[-18   9   7  -8  -4  -5 -11 -11   4  -1   0  27 -19  18  -6  -2  -4   7
  -3   6   2  16  17 -14 -11   7 -11   2  -6  -7 -12  -4  -4 -13  -3   3
  14  15   2  12   5  -4  10  -2] : <87>/<31>
[  2   6  -2   1   2  -6  10  -8 -13   6  10  15   5  -1  11  -1 -12   1
   0  21   4  14   0 -10  -4 -11  -6   1  -6   8  -3  -5   1  19  -4   5
  11  -1  15 -13   0   6  12 -12] : <87>/<30>
[-15   2  -1  20 -11   6  -8 -10   7  -2  -1  38   1 -10 -37 -11  16  17
   4  -4  10  -2  -3   1  21  10  -6   9   0 -23 -22  -8  -5  -2   1  -1
  -3 -11 -17  -4   4 -11   0 -12] : <87>/<38>
[ 15  -2  -7  15 -10   4  23  -8   3  -5   7  11  -5  -2 -22  -8   0   6
  -7  14   3   8 -11   9   1  -8  11  -2  -7  19  -7  -4   0   3  11   0
  -3  -8   0 -22   0  14   2  -5] : <86>/<30>
[-28  11  -6   8   4 -13 -16 -13  -1  10   3  37   4  -2  -9  -5  10   7
  -2   1  14  13  -1  -9   7   4 -13   1   1 -18 -18  -4   1  12  -5   5
  10   2   0   5   7  -5   5 -14] : <87>/<38>
[-10  10  10   9  11  -2  -2  -9  12  14  -5  27  -9   1 -15  -6  20  -1
  -1  -7  14  11   4  -3  -3   5  -3   7  14 -26  -3  -6 -10 -10  -3  -9
   6  14   1   1   4  -8   8 -16] : <87>/<38>
[-22   7   0  16  -5   0  -1 -15  -2  10  -1  35   5 -13 -19 -13   9   8
   5  -3  11   6   0  -6  12   0  -9   7   7 -21 -16  -1  -7  10 -11   8
   9  -2  -6  -2   9  -7  12 -22] : <87>/<38>
[-16   9   6  16   5   2   0 -15   4  11   1  37  -5  -5 -23  -6  11  10
   3   0  16  14   0  -8  11   2  -5   6  10 -19  -7  -5  -7   3   0  -3
   4   4  -1  -5   3  -2  12 -15] : <87>/<38>
[-12   3  -1   2  -7   8  -4  -8  13  -2  -7  33  -5   3 -20  -4   6  18
   5   9   1   6  17 -16  -3   9  -8   8  -2 -27 -19  -6  -3  -8 -17   5
  13   1  -1  16  16 -16   9 -14] : <87>/<31>
[ 18  -7  -5   7  -4   8  29   0  -6   1   3  -7   6 -14  -4  -3  -4   4
   1  10  -3   1  -5   3   0 -12  11  -2   3  15   4   6   1  12  -4   6
   1 -12   5 -14   4  11   6  -9] : <86>/<30>
[ 25 -12   8  12  -6  25  53  -8  -8   4   6 -16  -3 -15  -7 -10  -8  -1
   5   5  -1   3  -8   7  -3 -22  20   1  13  27  20  13   0  11   0   2
  -1  -9   6 -29  -2  25  20 -10] : <80>/<30>
[ -1  -5 -20  13  -6  -4  21 -11 -15   2  13   5  13 -23 -15  -8  -5  11
  -6   3   5   6 -16   5  11 -12   7 -12   0  28 -11   8   3  35   4  14
   2 -20  -6 -12   6  11  -1  -7] : <87>/<30>
[ 12  -2 -15  15  -5  -1  36  -7 -15   5  11   7  18 -23  -2  -9  -5   6
   2  17   4   6  -8   2   5 -15   5  -3   0  13  -5   2   0  33 -10  15
   8 -21   9 -19   7  12  11 -22] : <87>/<30>
[ 11  19   5   0  25 -17  -2  -3  23   9   0  21 -26  22  -6   6  15  -1
 -19  20  17  34   6  -6 -28  12   4  -1   7  -8   2 -18  -8 -13  16 -17
   7  22  19  -1   1   8   5 -10] : <87>/<38>
[ 10  -8 -10   6  -3  11  25   2 -14   4   7  -8  22 -25   3  -2 -10   8
  10  12  -5   1  -6  -7   9 -18   4  -1   1  10   4   7   6  30 -12  11
   4 -20   4 -10   2   3   8 -12] : <87>/<30>
[  0   1 -16  -2   2 -10  18  -6  -7   4  11  10  -1 -11  -9  -1  -7  16
  -9  22   6  21  -4  -8  -5  -7   5 -10  -2  21 -15   3   2  28  -1  10
  13  -7   6   1   7  11   8 -14] : <87>/<30>
[  5  -4  -9  13  -2   3  19  -5  -8   4   7  12  12 -18  -9  -5  -3  11
   5  15   4   5  -3  -7   9 -10   1   1   0   1  -5   0   1  24  -6   9
   5 -12   4 -10   5   2   8 -17] : <87>/<30>
[  8 -13 -14   0  -5  14  18   6  -4  -5   4 -14   8 -18 -13   4 -10  20
   3   7  -7  -1   0  -6   5  -9  11  -7  -2  20   1   9   4  17  -4  12
  -1 -16  -6   7   6   1   0   1] : <87>/<30>
